Below is a small trained network, with its code and all its weights. Each question gives an input and a target symbol and asks what happens when units are switched off, that is, made to give their printed mean instead of their output.

import numpy as np


def w(rows, s, z=0):
    codes = np.array(rows[::2]) - 128.0
    scale = np.full(codes.shape[1], s)
    scale[-1] = z or s
    return codes * scale


def norm(h):
    return h / np.sqrt((h * h).mean(-1, keepdims=True) + 1e-5)


def f(y):
    return y / 2 * (1 + np.tanh(0.7978845608 * (y + 0.044715 * y**3)))


def softmax(a):
    e = np.exp(a - a.max(-1, keepdims=True))
    return e / e.sum(-1, keepdims=True)


def log_softmax(a):
    a = a - a.max(-1, keepdims=True)
    return a - np.log(np.exp(a).sum(-1, keepdims=True))


def net(x, mask):
    ids = ['Γαβηπφ'.index(c) for c in x.split()]
    T = len(ids)
    res = E[ids] + P[:T]
    u = 0
    for l in range(2):
        q, k, v = (norm(res) @ M[l].T for M in (Q, K, V))
        z = softmax(np.where(np.tri(T) > 0, q @ k.T / 2**0.5, -1e9)) @ v
        res = res + np.where(mask[u], z, O[l][:, -1]) @ O[l][:, :-1]
        u += 1
        y = f(norm(res) @ A[l][:, :-1].T + A[l][:, -1])
        res = res + np.where(mask[u : u + 8], y, B[l][:, -1]) @ B[l][:, :-1]
        u += 8
    return log_softmax(norm(res)[-1] @ U[:, :-1].T + U[:, -1])


Q, K, V, O, A, B = {}, {}, {}, {}, {}, {}
E = w([
[172,64,131],'Γ',
[40,107,81],'α',
[188,46,86],'β',
[132,201,217],'η',
[151,71,201],'π',
[252,209,75],'φ',
],0.0036)
P = w([
[162,96,118],'0',
[141,114,77],'1',
[134,120,70],'2',
[114,106,72],'3',
[121,97,103],'4',
[111,88,133],'5',
[122,74,163],'6',
[106,73,167],'7',
[109,68,208],'8',
[83,62,248],'9',
[80,61,230],'10',
[109,39,216],'11',
],0.0012)
Q[0] = w([
[202,64,210],'0.h0',
[3,211,12],'0.h0',
],0.0051)
K[0] = w([
[43,177,158],'0.h0',
[253,72,79],'0.h0',
],0.0057)
V[0] = w([
[5,219,148],'0.h0',
[49,56,78],'0.h0',
],0.0031)
O[0] = w([
[88,1,186,2],'0.h0',
[26,135,30,38],'0.h0',
],0.0028,0.00082)
A[0] = w([
[119,125,136,113],'0.n0',
[130,127,130,105],'0.n1',
[191,60,34,193],'0.n2',
[119,186,3,28],'0.n3',
[167,222,62,123],'0.n4',
[129,127,130,105],'0.n5',
[130,127,131,93],'0.n6',
[136,124,215,254],'0.n7',
],0.0049,0.00072)
B[0] = w([
[129,131,118,128],'0.n0',
[128,127,128,127],'0.n1',
[81,160,181,204],'0.n2',
[91,80,198,122],'0.n3',
[154,109,254,127],'0.n4',
[128,127,127,126],'0.n5',
[128,127,127,125],'0.n6',
[107,151,36,250],'0.n7',
],0.0051,0.0022)
Q[1] = w([
[118,247,128],'1.h0',
[82,192,131],'1.h0',
],0.014)
K[1] = w([
[234,55,135],'1.h0',
[200,2,146],'1.h0',
],0.0079)
V[1] = w([
[68,198,110],'1.h0',
[154,1,121],'1.h0',
],0.0039)
O[1] = w([
[96,197,187,129],'1.h0',
[253,10,135,2],'1.h0',
],0.0033,0.00074)
A[1] = w([
[162,85,164,105],'1.n0',
[66,53,120,107],'1.n1',
[139,131,121,137],'1.n2',
[162,135,73,112],'1.n3',
[195,254,186,1],'1.n4',
[119,172,146,126],'1.n5',
[110,49,122,91],'1.n6',
[160,134,49,97],'1.n7',
],0.0091,0.0062)
B[1] = w([
[86,120,126,145],'1.n0',
[201,111,135,251],'1.n1',
[123,128,135,139],'1.n2',
[138,135,166,138],'1.n3',
[111,96,252,185],'1.n4',
[132,143,100,176],'1.n5',
[146,99,109,158],'1.n6',
[141,143,158,143],'1.n7',
],0.012,0.0019)
U = w([
[66,115,229,180],'Γ',
[233,27,107,171],'α',
[39,14,100,95],'β',
[94,211,30,193],'η',
[220,254,213,85],'π',
[134,127,125,3],'φ',
],0.0082,0.0045)

Each question gives the input, a string of symbols that net reads in full, and the target symbol t.
The units are the heads (2 rows each of Q, K, V and O) and the neurons (one row each of A and B). Each row of codes is followed by its name. A weight is (code - 128) times the scale printed after its matrix; where a second scale follows, it is the last column's (O, A, B and U).
mask holds one flag per unit, layer by layer, with each layer's heads first. A switched-off unit (its flag False) gives its mean, the last column of its rows in O or B, instead of its output. The means were averaged over made-up inputs and are rounded, as every weight is.
A unit's drop is (log p(t) with every unit on - log p(t) with that unit switched off) / (log p(t) with every unit on - log p(t) with every unit switched off).
The circuit of an input: a set's keep is (log p(t) with only the set's units on - log p(t) with every unit switched off) / (log p(t) with every unit on - log p(t) with every unit switched off). Starting from the 12 units with the biggest drops (on a tie, the unit counted first), units are removed one at a time, each time the one whose removal leaves the highest keep (on an exact tie, the one counted first), for as long as the keep stays at least 0.8.
units of the circuit, in order: the units of the circuit, biggest drop first
most important unit: the unit with the biggest drop
top k neurons: the k neurons with the biggest drops, biggest first
k most important neurons of layer l: the k neurons of layer l with the biggest drops, biggest first
drop of u: that unit's drop, to one decimal
input η φ η Γ β α η, target α: top 2 neurons -> 0.n2; 1.n4
input π π π Γ, target Γ: top 3 neurons -> 0.n7; 0.n4; 0.n2
input π β Γ φ, target Γ: units of the circuit, in order -> 1.n4; 0.n4
input η α η β η η, target α: units of the circuit, in order -> 1.h0; 0.n7
input η η π β, target η: units of the circuit, in order -> 1.h0
input η π α η π β Γ π α η β, target η: units of the circuit, in order -> 1.h0; 0.n7; 1.n4
input η φ Γ η Γ, target η: units of the circuit, in order -> 1.h0; 1.n4
input π π β π π π β π π Γ Γ, target π: units of the circuit, in order -> 0.h0; 0.n3; 1.n7
input π φ π π Γ π β, target β: 2 most important neurons of layer 0 -> 0.n7; 0.n4
input π π π π, target π: top 2 neurons -> 1.n7; 0.n2
input β φ φ φ Γ φ π π β β, target β: top 2 neurons -> 0.n7; 0.n2
input β β Γ, target Γ: top 3 neurons -> 0.n4; 0.n2; 1.n1
input η π η η Γ, target η: top 2 neurons -> 0.n7; 1.n4
input φ β π π β α Γ π β π, target α: most important unit -> 0.n3
input π φ α η, target Γ: top 2 neurons -> 1.n4; 1.n1
input φ η β β π α, target α: drop of 1.n1 -> 0.2
input β α η π β η β Γ π Γ π, target η: drop of 0.n7 -> 0.2
input η φ Γ π η π, target η: drop of 1.n4 -> 0.1
